Here is a tiny trained network, its code and every weight. The questions are about switching its units off for an input and a class, where a switched-off unit gives its printed mean instead of its output.

import numpy as np


def w(rows, s, z=0):
    codes = np.array(rows[::2]) - 128.0
    scale = np.full(codes.shape[1], s)
    scale[-1] = z or s
    return codes * scale


def f(y):
    return np.maximum(y, 0)


def log_softmax(a):
    a = a - a.max(-1, keepdims=True)
    return a - np.log(np.exp(a).sum(-1, keepdims=True))


def net(x, mask):
    res = np.array(x, float).reshape(1, 8) / 4 @ E
    y = f(res @ A[0][:, :-1].T + A[0][:, -1])
    res = res + np.where(mask, y, B[0][:, -1]) @ B[0][:, :-1]
    return log_softmax(res[-1] @ U[:, :-1].T + U[:, -1])


A, B = {}, {}
E = w([
[157,140,151,133,40,214],'x0',
[80,207,125,74,155,92],'x1',
[206,181,107,90,210,112],'x2',
[1,45,127,143,130,39],'x3',
[191,70,226,16,107,131],'x4',
[200,57,13,40,71,40],'x5',
[153,94,184,145,250,73],'x6',
[110,168,223,49,173,105],'x7',
],0.0077)
A[0] = w([
[148,143,196,84,219,112,172],'N0',
[201,184,144,120,120,176,238],'N1',
[165,98,42,182,155,4,188],'N2',
[132,96,60,64,152,92,181],'N3',
[120,1,116,37,84,89,192],'N4',
[129,177,73,143,197,86,199],'N5',
[41,40,154,219,140,183,253],'N6',
[14,225,132,129,131,169,187],'N7',
],0.0087,0.0031)
B[0] = w([
[174,172,221,78,218,102,201],'N0',
[164,152,102,66,94,206,206],'N1',
[103,105,11,115,150,93,248],'N2',
[85,146,111,54,80,82,210],'N3',
[108,69,188,79,30,34,254],'N4',
[108,189,75,103,167,134,198],'N5',
[176,88,131,254,162,81,236],'N6',
[72,196,196,184,112,153,211],'N7',
],0.009,0.011)
U = w([
[167,158,175,73,202,149,150],'0',
[182,151,80,126,69,247,249],'1',
[102,70,153,89,55,103,154],'2',
[193,34,110,193,164,116,104],'3',
[74,140,44,101,155,120,5],'4',
[43,147,143,207,135,147,58],'5',
],0.014,0.002)

Each question gives the input, the list of numbers given to net, and the class t.
The units are the neurons (one row each of A and B). Each row of codes is followed by its name. A weight is (code - 128) times the scale printed after its matrix; where a second scale follows, it is the last column's (A, B and U).
mask holds one flag per neuron, in row order. A switched-off neuron (its flag False) gives its mean, the last column of its row in B, instead of its output. The means were averaged over made-up inputs and are rounded, as every weight is.
A unit's drop is (log p(t) with every unit on - log p(t) with that unit switched off) / (log p(t) with every unit on - log p(t) with every unit switched off).
The circuit of an input: a set's keep is (log p(t) with only the set's units on - log p(t) with every unit switched off) / (log p(t) with every unit on - log p(t) with every unit switched off). Starting from all 8 units, units are removed one at a time, each time the one whose removal leaves the highest keep (on an exact tie, the one counted first), for as long as the keep stays at least 0.8.
units of the circuit, in order: the units of the circuit, biggest drop first
unit that matters most: the unit with the biggest drop
k most important neurons: the k neurons with the biggest drops, biggest first
drop when u is switched off: that unit's drop, to one decimal
input [-3,-7,1,6,-8,-6,6,-1], class 3: units of the circuit, in order : [N6]
input [8,7,-3,1,0,2,-5,2], class 1: 2 most important neurons : [N4, N3]
input [-1,-1,-7,-2,8,-5,-6,3], class 1: 3 most important neurons : [N4, N3, N1]
input [-3,7,7,5,-4,-5,-2,1], class 5: 2 most important neurons : [N7, N1]
input [2,-5,0,-5,-3,-8,-3,8], class 1: 2 most important neurons : [N1, N4]
input [-1,-6,5,-6,1,6,5,-7], class 4: units of the circuit, in order : [N2, N6]
input [4,-3,-5,-3,7,-1,-7,7], class 1: 2 most important neurons : [N1, N3]
input [7,7,-6,-5,-7,-6,-6,-7], class 5: 2 most important neurons : [N7, N6]
input [1,-1,-5,0,0,1,0,-4], class 3: units of the circuit, in order : [N6, N3]
input [4,2,7,-1,-7,-3,-5,5], class 1: 3 most important neurons : [N1, N6, N4]
input [1,8,8,-4,-4,2,-4,2], class 1: 3 most important neurons : [N1, N4, N2]
input [2,7,-8,-4,-4,0,-6,-3], class 5: drop when N7 is switched off : 1.3
input [0,4,-4,7,3,-3,5,7], class 0: drop when N0 is switched off : 1.7
input [-3,-2,-3,1,-6,0,-8,-2], class 5: drop when N2 is switched off : 0.0
input [6,-8,7,4,-4,2,-8,4], class 1: unit that matters most : N4
